Here is a tiny trained network, its code and every weight. The questions are about switching its units off for an input and a class, where a switched-off unit gives its printed mean instead of its output.

import numpy as np


def w(rows, s, z=0):
    codes = np.array(rows[::2]) - 128.0
    scale = np.full(codes.shape[1], s)
    scale[-1] = z or s
    return codes * scale


def f(y):
    return y / 2 * (1 + np.tanh(0.7978845608 * (y + 0.044715 * y**3)))


def log_softmax(a):
    a = a - a.max(-1, keepdims=True)
    return a - np.log(np.exp(a).sum(-1, keepdims=True))


def net(x, mask):
    res = np.array(x, float).reshape(1, 5) / 4 @ E
    y = f(res @ A[0][:, :-1].T + A[0][:, -1])
    res = res + np.where(mask, y, B[0][:, -1]) @ B[0][:, :-1]
    return log_softmax(res[-1] @ U[:, :-1].T + U[:, -1])


A, B = {}, {}
E = w([
[164,171,94,41,160,124,1,165,106],'x0',
[128,174,151,41,122,99,77,150,180],'x1',
[47,125,1,60,145,146,140,127,186],'x2',
[114,219,140,119,143,20,108,24,16],'x3',
[208,200,139,215,45,203,137,154,175],'x4',
],0.0089)
A[0] = w([
[146,155,174,106,160,93,89,94,88,63],'neuron 0',
[179,127,149,228,125,177,146,115,64,225],'neuron 1',
[187,177,153,120,96,119,80,145,109,102],'neuron 2',
[133,97,44,67,173,167,72,197,165,171],'neuron 3',
[65,112,68,174,106,146,199,96,139,185],'neuron 4',
[147,227,61,104,95,142,57,144,155,253],'neuron 5',
[180,186,130,116,96,140,61,149,112,249],'neuron 6',
[149,110,99,151,128,162,132,161,143,155],'neuron 7',
[85,129,100,12,191,68,92,97,75,178],'neuron 8',
[172,135,142,184,106,116,166,111,98,221],'neuron 9',
[135,72,116,128,108,212,160,188,191,110],'neuron 10',
],0.011,0.0034)
B[0] = w([
[118,149,177,167,109,105,142,134,174,185],'neuron 0',
[184,95,190,164,150,73,136,102,111,244],'neuron 1',
[214,143,145,127,133,172,110,130,118,185],'neuron 2',
[132,44,66,33,215,116,161,76,91,215],'neuron 3',
[175,166,88,86,204,139,108,90,83,210],'neuron 4',
[180,155,83,61,170,180,117,159,152,208],'neuron 5',
[202,158,165,83,167,159,117,130,143,202],'neuron 6',
[100,132,159,150,105,97,155,126,164,170],'neuron 7',
[63,146,121,117,133,8,111,72,65,253],'neuron 8',
[154,110,170,84,149,117,158,94,96,209],'neuron 9',
[72,113,156,153,38,127,165,215,213,227],'neuron 10',
],0.011,0.015)
U = w([
[204,157,195,149,128,184,133,160,143,222],'0',
[108,61,211,201,25,130,181,177,167,93],'1',
[142,111,115,74,206,110,134,57,56,214],'2',
[134,135,58,70,131,233,143,189,178,187],'3',
[107,162,109,154,93,171,57,175,118,23],'4',
[98,120,108,155,44,198,39,108,117,11],'5',
[98,158,90,164,97,154,66,191,102,3],'6',
[2,150,134,140,88,76,121,125,113,79],'7',
],0.0085,0.0028)

Each question gives the input, the list of numbers given to net, and the class t.
The units are the neurons (one row each of A and B). Each row of codes is followed by its name. A weight is (code - 128) times the scale printed after its matrix; where a second scale follows, it is the last column's (A, B and U).
mask holds one flag per neuron, in row order. A switched-off neuron (its flag False) gives its mean, the last column of its row in B, instead of its output. The means were averaged over made-up inputs and are rounded, as every weight is.
A unit's drop is (log p(t) with every unit on - log p(t) with that unit switched off) / (log p(t) with every unit on - log p(t) with every unit switched off).
The circuit of an input: a set's keep is (log p(t) with only the set's units on - log p(t) with every unit switched off) / (log p(t) with every unit on - log p(t) with every unit switched off). Starting from all 11 units, units are removed one at a time, each time the one whose removal leaves the highest keep (on an exact tie, the one counted first), for as long as the keep stays at least 0.8.
circuit, biggest first: the units of the circuit, biggest drop first
unit that matters most: the unit with the biggest drop
top k neurons: the k neurons with the biggest drops, biggest first
drop when u is switched off: that unit's drop, to one decimal
input [0,6,-6,-8,0], class 1: circuit, biggest first => [neuron 10]
input [2,0,-1,-5,0], class 3: circuit, biggest first => [neuron 1; neuron 8]
input [4,-1,-2,-8,0], class 3: top 4 neurons => [neuron 3; neuron 1; neuron 8; neuron 0]
input [4,0,-2,-7,7], class 3: circuit, biggest first => [neuron 5; neuron 3]
input [-1,-7,6,-6,3], class 1: top 3 neurons => [neuron 10; neuron 5; neuron 7]
input [-7,4,-7,5,5], class 0: top 3 neurons => [neuron 8; neuron 3; neuron 10]
input [-7,-4,7,-2,-1], class 3: top 2 neurons => [neuron 4; neuron 8]
input [4,-8,-4,2,-7], class 7: circuit, biggest first => [neuron 3; neuron 4; neuron 6]
input [-8,6,2,-3,2], class 1: top 2 neurons => [neuron 10; neuron 5]
input [1,-8,3,0,5], class 0: top 3 neurons => [neuron 8; neuron 3; neuron 4]
input [-6,6,-7,0,-2], class 1: top 2 neurons => [neuron 4; neuron 3]
input [-3,-1,1,0,8], class 1: top 4 neurons => [neuron 10; neuron 3; neuron 7; neuron 2]
input [-8,-3,0,-3,-2], class 1: top 4 neurons => [neuron 10; neuron 3; neuron 8; neuron 5]
input [-3,8,-8,-6,1], class 1: unit that matters most => neuron 10
input [4,-5,4,6,6], class 0: top 2 neurons => [neuron 3; neuron 8]
input [0,-2,-8,0,-4], class 0: drop when neuron 10 is switched off => 0.5
input [-1,-4,6,-2,5], class 3: drop when neuron 4 is switched off => 0.2
input [4,-8,2,1,5], class 0: drop when neuron 3 is switched off => 0.7
